Here is a tiny trained network, its code and every weight. The questions are about switching its units off for an input and a class, where a switched-off unit gives its printed mean instead of its output.

import numpy as np


def w(rows, s, z=0):
    codes = np.array(rows[::2]) - 128.0
    scale = np.full(codes.shape[1], s)
    scale[-1] = z or s
    return codes * scale


def f(y):
    return np.maximum(y, 0)


def log_softmax(a):
    a = a - a.max(-1, keepdims=True)
    return a - np.log(np.exp(a).sum(-1, keepdims=True))


def net(x, mask):
    res = np.array(x, float).reshape(1, 6) / 4 @ E
    y = f(res @ A[0][:, :-1].T + A[0][:, -1])
    res = res + np.where(mask, y, B[0][:, -1]) @ B[0][:, :-1]
    return log_softmax(res[-1] @ U[:, :-1].T + U[:, -1])


A, B = {}, {}
E = w([
[44,122,181,138,161,167,190,111,141],'x0',
[104,146,202,186,76,54,113,189,90],'x1',
[94,50,116,173,161,114,83,101,145],'x2',
[115,111,122,100,32,92,120,167,125],'x3',
[100,73,171,151,92,248,146,134,127],'x4',
[93,141,41,220,144,87,224,48,166],'x5',
],0.012)
A[0] = w([
[108,210,112,176,171,100,216,6,236,149],'N0',
[185,73,104,35,186,151,24,66,201,82],'N1',
[106,56,152,154,246,148,64,107,124,64],'N2',
[164,125,81,185,182,36,104,113,120,33],'N3',
[53,125,206,225,186,52,91,136,147,80],'N4',
[211,190,61,172,235,157,112,9,190,97],'N5',
[66,87,83,137,172,29,252,107,2,3],'N6',
[116,59,80,232,65,78,142,118,79,108],'N7',
[96,130,205,212,171,78,89,78,132,99],'N8',
],0.009,0.0054)
B[0] = w([
[17,147,87,86,197,54,200,76,94,251],'N0',
[17,81,114,146,136,97,229,57,75,213],'N1',
[232,213,145,63,142,74,75,195,85,185],'N2',
[151,94,176,114,62,131,136,227,96,190],'N3',
[52,97,61,162,140,155,177,90,95,193],'N4',
[59,116,90,125,172,52,47,1,201,237],'N5',
[116,133,167,164,114,106,52,134,169,184],'N6',
[175,61,182,194,43,237,105,127,205,191],'N7',
[50,100,110,115,121,115,175,84,8,179],'N8',
],0.0099,0.016)
U = w([
[93,131,111,118,178,28,91,59,153,13],'0',
[187,213,121,59,93,73,106,234,71,254],'1',
[81,73,153,148,94,247,211,124,98,137],'2',
],0.011,0.0058)

Each question gives the input, the list of numbers given to net, and the class t.
The units are the neurons (one row each of A and B). Each row of codes is followed by its name. A weight is (code - 128) times the scale printed after its matrix; where a second scale follows, it is the last column's (A, B and U).
mask holds one flag per neuron, in row order. A switched-off neuron (its flag False) gives its mean, the last column of its row in B, instead of its output. The means were averaged over made-up inputs and are rounded, as every weight is.
A unit's drop is (log p(t) with every unit on - log p(t) with that unit switched off) / (log p(t) with every unit on - log p(t) with every unit switched off).
The circuit of an input: a set's keep is (log p(t) with only the set's units on - log p(t) with every unit switched off) / (log p(t) with every unit on - log p(t) with every unit switched off). Starting from all 9 units, units are removed one at a time, each time the one whose removal leaves the highest keep (on an exact tie, the one counted first), for as long as the keep stays at least 0.8.
units of the circuit, in order: the units of the circuit, biggest drop first
unit that matters most: the unit with the biggest drop
k most important neurons: the k neurons with the biggest drops, biggest first
drop of u: that unit's drop, to one decimal
input [-4,0,6,1,6,-7], class 1: units of the circuit, in order : N2; N5
input [-7,7,1,4,-4,2], class 2: 2 most important neurons : N7; N2
input [-5,5,3,6,-2,4], class 2: units of the circuit, in order : N7
input [-4,-7,-7,-5,6,-3], class 0: 2 most important neurons : N5; N7
input [-1,-4,-6,3,-1,-5], class 1: 3 most important neurons : N5; N7; N4
input [-7,-5,3,2,0,-4], class 2: units of the circuit, in order : N5; N1
input [-7,2,-1,-2,1,-7], class 1: 2 most important neurons : N5; N7
input [8,-8,-3,1,-3,-5], class 2: 2 most important neurons : N5; N0
input [-7,-3,-6,6,5,5], class 2: 2 most important neurons : N2; N5
input [-1,6,1,-3,-6,-5], class 1: 2 most important neurons : N5; N1
input [-7,4,4,2,-3,-4], class 1: drop of N5 : 0.2
input [4,4,8,-6,-2,-3], class 1: drop of N1 : 0.1
input [-5,-2,8,6,4,6], class 2: drop of N7 : 0.5
input [-6,8,4,-7,4,-2], class 2: unit that matters most : N4
